[[  2   3   0  -1  -2   0]
 [  8  -2   0  -1  -4   0]
 [  8  -2   0  -7   6   0]
 [-56  -3   0  -1  -2   0]
 [-60  -2   0  -1  -2   0]
 [  8  -2   0   1  -3   0]
 [  8  -2   0  -1   5   0]
 [  8  -2   0  -1   5   0]
 [ 12  -2   0  -1   4   0]
 [ -5   3   0  -1  -2   0]]
|
[[ -5  12   8   8   8 -60 -56   8   8   2]
 [  3  -2  -2  -2  -2  -2  -3  -2  -2   3]
 [  0   0   0   0   0   0   0   0   0   0]
 [ -1  -1  -1  -1   1  -1  -1  -7  -1  -1]
 [ -2   4   5   5  -3  -2  -2   6  -4  -2]
 [  0   0   0   0   0   0   0   0   0   0]]

[[ -7   1   6   5  -5 -11   9  -3  12   6   3  -5   0]
 [ 26   0 -25   5  16 -46 -37 -10 -39  14 -42  63  16]
 [-20 -21 -21  -6  -1  -2  24  11  -9  24 -22  10   9]
 [-18 -54 -23 -24 -15  -3   8  19 -10  42   9   3  15]
 [ -5   1  -1  -4  -3  11   5   1  13  -5  14  -7   2]]
|
[[ -5 -18 -20  26  -7]
 [  1 -54 -21   0   1]
 [ -1 -23 -21 -25   6]
 [ -4 -24  -6   5   5]
 [ -3 -15  -1  16  -5]
 [ 11  -3  -2 -46 -11]
 [  5   8  24 -37   9]
 [  1  19  11 -10  -3]
 [ 13 -10  -9 -39  12]
 [ -5  42  24  14   6]
 [ 14   9 -22 -42   3]
 [ -7   3  10  63  -5]
 [  2  15   9  16   0]]

[[ 22  26  29 -35 -33 -41 -50  27 -50  25 -45 -36 -48 -56 -35]
 [ -5  -5  -7  -5  -4   2  -1  -8  -6 -10   1  -5  -4   0  -6]
 [ -5  -4  -5  -3  -2   3   1  -6  -4  -8   2  -3  -3   0  -3]
 [ -1  -1  -1   1   3  -1  -2  -2  -1  -1  -2   2   1  -3   1]]
|
[[ -1  -5  -5  22]
 [ -1  -4  -5  26]
 [ -1  -5  -7  29]
 [  1  -3  -5 -35]
 [  3  -2  -4 -33]
 [ -1   3   2 -41]
 [ -2   1  -1 -50]
 [ -2  -6  -8  27]
 [ -1  -4  -6 -50]
 [ -1  -8 -10  25]
 [ -2   2   1 -45]
 [  2  -3  -5 -36]
 [  1  -3  -4 -48]
 [ -3   0   0 -56]
 [  1  -3  -6 -35]]

[[ 11   1  46 -22  15  15   9]
 [-19   3 -19 -25   4   8  64]
 [-24   1  -8 -25   5   8  71]
 [-15   3  -8 -21   8   8  63]
 [  7   1 -40   5  28   8  36]
 [ -3  11 -19 -29   8   8  25]
 [ -1   4 -27  -6  13   8  49]
 [ 15   6 -63  -9   8   8  32]
 [-22   1  -6 -45   8   7  66]]
|
[[-22  15  -1  -3   7 -15 -24 -19  11]
 [  1   6   4  11   1   3   1   3   1]
 [ -6 -63 -27 -19 -40  -8  -8 -19  46]
 [-45  -9  -6 -29   5 -21 -25 -25 -22]
 [  8   8  13   8  28   8   5   4  15]
 [  7   8   8   8   8   8   8   8  15]
 [ 66  32  49  25  36  63  71  64   9]]

[[  3  -4   3   4   4 -13  -1  12]
 [ 21   4   3   0  19 -24  -2 -48]
 [-15  -1  -2   5 -13  31   5  25]
 [-13   1   3  -1 -13  14   2   7]
 [ 46  20   5   1  35 -26   2 -57]]
|
[[ 46 -13 -15  21   3]
 [ 20   1  -1   4  -4]
 [  5   3  -2   3   3]
 [  1  -1   5   0   4]
 [ 35 -13 -13  19   4]
 [-26  14  31 -24 -13]
 [  2   2   5  -2  -1]
 [-57   7  25 -48  12]]

[[-49  -4 -37  29   7  11  -8 -17  26   0 -18 -12]
 [-56  -6 -29  15  10  15 -22 -19  28   9 -34 -18]
 [ -3   3 -22  31  33   7   8 -31  67  14  -2 -23]]
|
[[ -3 -56 -49]
 [  3  -6  -4]
 [-22 -29 -37]
 [ 31  15  29]
 [ 33  10   7]
 [  7  15  11]
 [  8 -22  -8]
 [-31 -19 -17]
 [ 67  28  26]
 [ 14   9   0]
 [ -2 -34 -18]
 [-23 -18 -12]]

[[  1  -3   4   3  -5   1  -5]
 [-34 -19 -33 -31  34 -33  30]
 [ 35  32   0  -2 -29  35 -24]
 [  4   2   1   0  -2   3  -2]
 [-11 -36  46  44 -63 -14 -55]
 [-18 -14 -11 -11  12 -18   9]
 [ 15  14   1   1 -12  15 -10]]
|
[[ 15 -18 -11   4  35 -34   1]
 [ 14 -14 -36   2  32 -19  -3]
 [  1 -11  46   1   0 -33   4]
 [  1 -11  44   0  -2 -31   3]
 [-12  12 -63  -2 -29  34  -5]
 [ 15 -18 -14   3  35 -33   1]
 [-10   9 -55  -2 -24  30  -5]]

[[-15 -17  -7 -49  11   0   0 -21  46]
 [-21  33 -55 -40 -33   0  47  20 -35]
 [ 38 -22 -12   2 -32 -27   0  -6 -40]
 [ -4  24 -17   6 -27  60  17  10 -17]]
|
[[ -4  38 -21 -15]
 [ 24 -22  33 -17]
 [-17 -12 -55  -7]
 [  6   2 -40 -49]
 [-27 -32 -33  11]
 [ 60 -27   0   0]
 [ 17   0  47   0]
 [ 10  -6  20 -21]
 [-17 -40 -35  46]]
---
[[  9  37   8]
 [-40 -65 -10]
 [ 34  -8  46]
 [ 51 -16  21]
 [-16 -56 -15]]
|
[[-65 -10]
 [ -8  46]]

[[ 53  43  -7]
 [-69  50  45]
 [-27   7  26]
 [-56  56 -38]]
|
[[50 45]
 [ 7 26]]

[[-55   2 -10]
 [ -4  -2 -11]
 [-25   0  -1]
 [-23   1  -1]]
|
[[ -2 -11]
 [  0  -1]]

[[ -1 -45  54  -3 -52]
 [ -2   3   1 -18   8]
 [  1  -1   2   3  -1]]
|
[[ 3  1]
 [-1  2]]

[[-23 -42  14  62]
 [-25  30 -10 -32]
 [-55  55 -12 -56]
 [-69 -29   6  50]]
|
[[ 30 -10]
 [ 55 -12]]

[[ 74  59  49]
 [ 17 -46 -26]
 [  4   6 -40]]
|
[[-46 -26]
 [  6 -40]]

[[ -3  -7  26   5   1]
 [-32 -10 -11  10  -7]
 [-13   5  54   9 -13]
 [  3   9  25  -9   0]]
|
[[-10 -11]
 [  5  54]]

[[  5 -47 -22]
 [ 36 -16 -15]
 [ 68  66 -26]
 [ 23 -21 -23]]
|
[[-16 -15]
 [ 66 -26]]
